Below are the code and all the weights of a small trained network. Each question names an input and a class and asks about switching units off, where a switched-off unit gives its printed mean instead of its output.

import numpy as np


def w(rows, s, z=0):
    codes = np.array(rows[::2]) - 128.0
    scale = np.full(codes.shape[1], s)
    scale[-1] = z or s
    return codes * scale


def f(y):
    return np.maximum(y, 0)


def log_softmax(a):
    a = a - a.max(-1, keepdims=True)
    return a - np.log(np.exp(a).sum(-1, keepdims=True))


def net(x, mask):
    res = np.array(x, float).reshape(1, 5) / 4 @ E
    y = f(res @ A[0][:, :-1].T + A[0][:, -1])
    res = res + np.where(mask, y, B[0][:, -1]) @ B[0][:, :-1]
    return log_softmax(res[-1] @ U[:, :-1].T + U[:, -1])


A, B = {}, {}
E = w([
[254,101,91,91,71,121,134,117],'x0',
[131,158,203,86,174,85,175,63],'x1',
[98,130,85,84,116,195,173,60],'x2',
[82,61,111,191,214,128,147,46],'x3',
[158,143,210,157,102,179,38,55],'x4',
],0.011)
A[0] = w([
[79,236,201,110,88,182,86,203,121],'N0',
[135,159,93,65,63,107,192,152,108],'N1',
[118,128,148,153,174,45,199,173,167],'N2',
[149,98,69,75,73,155,150,163,81],'N3',
[203,185,205,124,16,209,63,111,83],'N4',
[91,50,91,143,116,104,85,75,2],'N5',
[121,85,36,82,136,84,214,133,187],'N6',
[82,242,168,138,63,197,125,160,115],'N7',
[161,113,43,114,46,143,166,172,67],'N8',
[95,84,121,80,139,254,194,33,179],'N9',
[149,151,82,21,96,68,205,182,107],'N10',
[119,48,73,191,112,146,69,198,139],'N11',
[169,200,91,38,93,84,213,193,148],'N12',
[84,142,74,129,98,154,165,60,109],'N13',
[150,136,135,126,89,87,123,160,73],'N14',
[123,58,25,252,70,121,60,209,129],'N15',
[105,114,131,140,87,125,90,191,63],'N16',
[167,69,185,163,168,56,91,113,110],'N17',
],0.0099,0.0068)
B[0] = w([
[221,225,85,104,208,161,61,173,213],'N0',
[160,98,214,85,161,81,129,225,202],'N1',
[82,107,216,137,88,82,55,162,200],'N2',
[94,102,189,130,111,206,111,198,191],'N3',
[161,70,101,10,31,69,19,22,236],'N4',
[102,165,137,72,210,159,93,174,149],'N5',
[154,205,134,108,158,209,223,140,229],'N6',
[218,176,130,17,150,66,88,189,191],'N7',
[44,74,133,119,154,80,128,220,206],'N8',
[123,150,29,48,216,161,102,108,229],'N9',
[135,184,255,34,94,71,165,181,231],'N10',
[58,72,28,182,155,117,29,177,207],'N11',
[183,134,249,17,83,81,167,192,251],'N12',
[169,208,101,118,230,197,131,125,175],'N13',
[132,151,57,119,172,110,127,160,164],'N14',
[57,39,82,150,161,43,3,148,240],'N15',
[137,122,56,127,140,39,66,93,164],'N16',
[179,190,221,196,153,94,137,109,181],'N17',
],0.0086,0.014)
U = w([
[130,94,65,88,77,108,66,110,124],'0',
[190,31,46,203,8,208,211,184,10],'1',
[90,113,166,129,62,96,147,166,79],'2',
[210,137,64,139,148,171,192,88,101],'3',
[60,114,64,145,169,124,96,162,138],'4',
[209,179,145,70,101,128,108,127,192],'5',
[78,115,148,121,171,163,136,51,155],'6',
[155,114,181,197,106,109,106,98,106],'7',
],0.015,0.012)

Each question gives the input, the list of numbers given to net, and the class t.
The units are the neurons (one row each of A and B). Each row of codes is followed by its name. A weight is (code - 128) times the scale printed after its matrix; where a second scale follows, it is the last column's (A, B and U).
mask holds one flag per neuron, in row order. A switched-off neuron (its flag False) gives its mean, the last column of its row in B, instead of its output. The means were averaged over made-up inputs and are rounded, as every weight is.
A unit's drop is (log p(t) with every unit on - log p(t) with that unit switched off) / (log p(t) with every unit on - log p(t) with every unit switched off).
most important unit: the unit with the biggest drop
k most important neurons: the k neurons with the biggest drops, biggest first
drop of u: that unit's drop, to one decimal
input [1,3,-4,5,-5], class 2: most important neuron	N2
input [5,-6,-5,-6,-3], class 0: 3 most important neurons	N15, N11, N16
input [-7,-1,3,4,7], class 6: 3 most important neurons	N15, N11, N12
input [6,1,-4,0,5], class 0: 4 most important neurons	N4, N12, N10, N6
input [-5,-8,-1,-7,-8], class 2: 2 most important neurons	N12, N10
input [6,-7,6,4,5], class 0: 2 most important neurons	N4, N6
input [6,-8,3,2,-7], class 4: 2 most important neurons	N15, N11
input [-3,3,4,3,8], class 6: 2 most important neurons	N12, N10
input [-3,8,-5,0,-5], class 2: 2 most important neurons	N2, N0
input [2,-1,-6,2,-5], class 4: 3 most important neurons	N15, N11, N4
input [5,8,2,-1,7], class 0: 2 most important neurons	N4, N12
input [4,-8,4,-4,-4], class 2: 2 most important neurons	N12, N10
input [5,-6,7,-6,-3], class 2: 2 most important neurons	N8, N3
input [-2,-4,-1,-6,0], class 0: most important unit	N15
input [-4,-6,5,-5,2], class 0: drop of N11	0.0
input [-3,0,-2,4,3], class 7: drop of N17	0.2
input [7,-3,-6,7,-7], class 4: drop of N15	0.1
